Below are the code and all the weights of a small trained network. Each question names an input and a target symbol and asks about switching units off, where a switched-off unit gives its printed mean instead of its output.

import numpy as np


def w(rows, s, z=0):
    codes = np.array(rows[::2]) - 128.0
    scale = np.full(codes.shape[1], s)
    scale[-1] = z or s
    return codes * scale


def norm(h):
    return h / np.sqrt((h * h).mean(-1, keepdims=True) + 1e-5)


def f(y):
    return np.maximum(y, 0)


def softmax(a):
    e = np.exp(a - a.max(-1, keepdims=True))
    return e / e.sum(-1, keepdims=True)


def log_softmax(a):
    a = a - a.max(-1, keepdims=True)
    return a - np.log(np.exp(a).sum(-1, keepdims=True))


def net(x, mask):
    ids = ['δζθλμξτφψω'.index(c) for c in x.split()]
    T = len(ids)
    res = E[ids] + P[:T]
    u = 0
    for l in range(2):
        q, k, v = (norm(res) @ M[l].T for M in (Q, K, V))
        z = softmax(np.where(np.tri(T) > 0, q @ k.T / 2**0.5, -1e9)) @ v
        res = res + np.where(mask[u], z, O[l][:, -1]) @ O[l][:, :-1]
        u += 1
        y = f(norm(res) @ A[l][:, :-1].T + A[l][:, -1])
        res = res + np.where(mask[u : u + 16], y, B[l][:, -1]) @ B[l][:, :-1]
        u += 16
    return log_softmax(norm(res)[-1] @ U[:, :-1].T + U[:, -1])


Q, K, V, O, A, B = {}, {}, {}, {}, {}, {}
E = w([
[99,70,34,159,166,155],'δ',
[63,136,149,123,105,80],'ζ',
[209,111,243,106,129,208],'θ',
[105,115,91,127,115,103],'λ',
[85,118,72,128,135,116],'μ',
[106,84,82,144,131,92],'ξ',
[42,103,86,147,165,106],'τ',
[4,88,156,168,122,151],'φ',
[120,161,142,92,113,111],'ψ',
[184,62,96,126,154,185],'ω',
],0.0028)
P = w([
[157,100,161,171,114,141],'0',
[112,149,65,89,157,142],'1',
[116,108,100,81,139,118],'2',
[120,140,14,199,94,199],'3',
[100,176,80,100,110,190],'4',
[124,83,131,78,114,117],'5',
[117,148,4,193,61,185],'6',
[109,161,62,65,66,166],'7',
],0.0029)
Q[0] = w([
[81,194,59,39,45,249],'0.h0',
[99,3,141,27,151,92],'0.h0',
],0.0053)
K[0] = w([
[105,40,160,16,72,72],'0.h0',
[162,2,208,199,150,81],'0.h0',
],0.0053)
V[0] = w([
[123,135,139,195,224,141],'0.h0',
[133,174,145,189,254,106],'0.h0',
],0.0028)
O[0] = w([
[173,82,112,139,36,146,87],'0.h0',
[106,124,140,4,24,212,2],'0.h0',
],0.0033,0.0012)
A[0] = w([
[68,129,99,3,103,155,108],'0.n0',
[130,174,202,81,184,120,214],'0.n1',
[201,168,138,69,158,200,199],'0.n2',
[188,116,182,152,115,169,115],'0.n3',
[52,78,103,152,134,146,230],'0.n4',
[165,133,70,119,170,196,146],'0.n5',
[79,55,145,137,128,165,101],'0.n6',
[121,192,195,116,96,131,131],'0.n7',
[214,121,40,139,178,120,254],'0.n8',
[87,168,148,125,159,191,115],'0.n9',
[120,182,94,179,163,113,209],'0.n10',
[179,105,71,105,102,118,98],'0.n11',
[206,118,177,148,178,137,140],'0.n12',
[122,183,114,180,159,137,138],'0.n13',
[117,149,89,95,47,76,182],'0.n14',
[57,100,204,108,128,174,65],'0.n15',
],0.0031,0.00089)
B[0] = w([
[162,33,88,171,89,112,201],'0.n0',
[175,115,71,156,193,193,150],'0.n1',
[28,149,3,173,92,100,167],'0.n2',
[60,92,107,120,131,63,152],'0.n3',
[194,213,128,75,135,178,254],'0.n4',
[80,161,222,118,120,87,200],'0.n5',
[185,203,112,108,158,84,168],'0.n6',
[115,107,138,144,183,215,139],'0.n7',
[116,180,193,159,120,115,230],'0.n8',
[148,89,138,104,143,59,155],'0.n9',
[145,102,164,169,131,201,206],'0.n10',
[43,121,161,77,141,120,163],'0.n11',
[94,146,40,145,116,50,152],'0.n12',
[179,47,173,151,108,176,173],'0.n13',
[102,146,109,143,190,233,186],'0.n14',
[150,151,51,105,137,63,148],'0.n15',
],0.0021,0.003)
Q[1] = w([
[1,171,40,223,110,248],'1.h0',
[63,88,45,57,192,83],'1.h0',
],0.0054)
K[1] = w([
[71,5,128,5,229,74],'1.h0',
[213,1,245,188,107,51],'1.h0',
],0.0044)
V[1] = w([
[255,56,115,115,232,223],'1.h0',
[183,85,194,92,126,75],'1.h0',
],0.0022)
O[1] = w([
[189,213,90,2,132,110,254],'1.h0',
[152,22,161,102,244,215,10],'1.h0',
],0.0033,0.00072)
A[1] = w([
[187,127,245,174,176,157,64],'1.n0',
[133,106,88,152,162,43,248],'1.n1',
[156,137,110,115,160,179,81],'1.n2',
[140,145,76,22,113,162,134],'1.n3',
[95,25,97,224,115,162,160],'1.n4',
[140,80,58,111,170,146,165],'1.n5',
[94,136,79,151,119,202,125],'1.n6',
[146,149,99,182,255,114,108],'1.n7',
[191,162,153,169,136,157,205],'1.n8',
[185,139,109,134,98,171,66],'1.n9',
[67,101,84,114,100,91,182],'1.n10',
[74,163,171,155,212,95,149],'1.n11',
[67,100,93,173,102,104,157],'1.n12',
[86,80,195,155,156,208,104],'1.n13',
[45,139,41,143,145,139,141],'1.n14',
[84,166,68,152,158,152,201],'1.n15',
],0.0032,0.0015)
B[1] = w([
[38,112,149,156,114,20,136],'1.n0',
[135,176,159,165,118,170,188],'1.n1',
[102,120,193,122,119,73,144],'1.n2',
[54,116,104,175,163,125,196],'1.n3',
[148,172,62,3,159,96,193],'1.n4',
[124,140,207,149,81,137,192],'1.n5',
[125,79,159,106,131,115,209],'1.n6',
[109,145,122,144,39,154,178],'1.n7',
[95,58,168,119,186,168,156],'1.n8',
[115,110,175,84,200,125,141],'1.n9',
[159,110,137,178,128,165,191],'1.n10',
[185,174,105,127,97,211,154],'1.n11',
[156,68,104,98,140,86,188],'1.n12',
[120,172,117,138,108,229,139],'1.n13',
[160,114,171,147,123,128,253],'1.n14',
[176,113,156,103,135,72,247],'1.n15',
],0.0028,0.0042)
U = w([
[88,185,16,101,75,87,144],'δ',
[236,89,120,59,137,233,177],'ζ',
[72,153,114,22,227,124,158],'θ',
[188,184,210,237,78,186,2],'λ',
[126,122,106,231,134,2,104],'μ',
[115,14,223,138,155,147,213],'ξ',
[44,9,60,146,29,135,116],'τ',
[204,51,93,77,125,35,122],'φ',
[133,237,129,135,156,109,65],'ψ',
[2,103,187,182,171,156,220],'ω',
],0.0069,0.00089)

Each question gives the input, a string of symbols that net reads in full, and the target symbol t.
The units are the heads (2 rows each of Q, K, V and O) and the neurons (one row each of A and B). Each row of codes is followed by its name. A weight is (code - 128) times the scale printed after its matrix; where a second scale follows, it is the last column's (O, A, B and U).
mask holds one flag per unit, layer by layer, with each layer's heads first. A switched-off unit (its flag False) gives its mean, the last column of its rows in O or B, instead of its output. The means were averaged over made-up inputs and are rounded, as every weight is.
A unit's drop is (log p(t) with every unit on - log p(t) with that unit switched off) / (log p(t) with every unit on - log p(t) with every unit switched off).
The circuit of an input: a set's keep is (log p(t) with only the set's units on - log p(t) with every unit switched off) / (log p(t) with every unit on - log p(t) with every unit switched off). Starting from the 12 units with the biggest drops (on a tie, the unit counted first), units are removed one at a time, each time the one whose removal leaves the highest keep (on an exact tie, the one counted first), for as long as the keep stays at least 0.8.
units of the circuit, in order: the units of the circuit, biggest drop first
k most important neurons: the k neurons with the biggest drops, biggest first
k most important neurons of layer l: the k neurons of layer l with the biggest drops, biggest first
input ω ζ δ, target ω: 2 most important neurons of layer 0 : 0.n12; 0.n3
input ζ λ θ ψ ξ, target θ: units of the circuit, in order : 1.h0
input τ ζ φ ζ θ, target φ: 2 most important neurons : 0.n2; 0.n4
input ω ξ λ ψ ω, target λ: units of the circuit, in order : 0.n5; 1.n4; 0.n8; 1.h0
input ξ ζ τ λ τ, target τ: units of the circuit, in order : 0.h0; 0.n0; 1.h0
input θ θ θ μ λ, target θ: units of the circuit, in order : 1.h0; 1.n3
input λ ω φ, target λ: 2 most important neurons of layer 1 : 1.n11; 1.n4
input ξ θ ψ, target ξ: 4 most important neurons : 1.n5; 0.n5; 0.n0; 0.n14
input ξ λ ζ, target ξ: 2 most important neurons : 0.n5; 0.n2
input δ ψ λ, target δ: 2 most important neurons : 0.n2; 0.n0
input τ λ ω ζ δ, target ω: 2 most important neurons of layer 1 : 1.n4; 1.n3
input λ τ ψ φ δ, target ψ: 2 most important neurons : 0.n1; 0.n5
input λ φ λ ψ ω δ λ φ, target δ: 2 most important neurons of layer 0 : 0.n4; 0.n15
input τ ζ θ, target τ: 4 most important neurons of layer 0 : 0.n2; 0.n3; 0.n4; 0.n12
input ζ ω λ φ λ ζ ζ τ, target ζ: 3 most important neurons : 1.n4; 0.n2; 1.n3
input μ λ τ, target μ: 2 most important neurons of layer 0 : 0.n0; 0.n5
input δ δ λ ξ θ ξ, target δ: 3 most important neurons of layer 0 : 0.n6; 0.n2; 0.n4
input ζ δ ξ θ ζ φ ξ θ, target φ: most important neuron of layer 0 : 0.n2
input μ τ ζ λ τ ξ λ λ, target ξ: 2 most important neurons of layer 0 : 0.n2; 0.n5
input λ ω φ ζ δ ω τ ζ, target ω: 3 most important neurons : 0.n14; 1.n3; 1.n4
input θ φ ξ μ λ ψ, target θ: 2 most important neurons of layer 0 : 0.n1; 0.n8
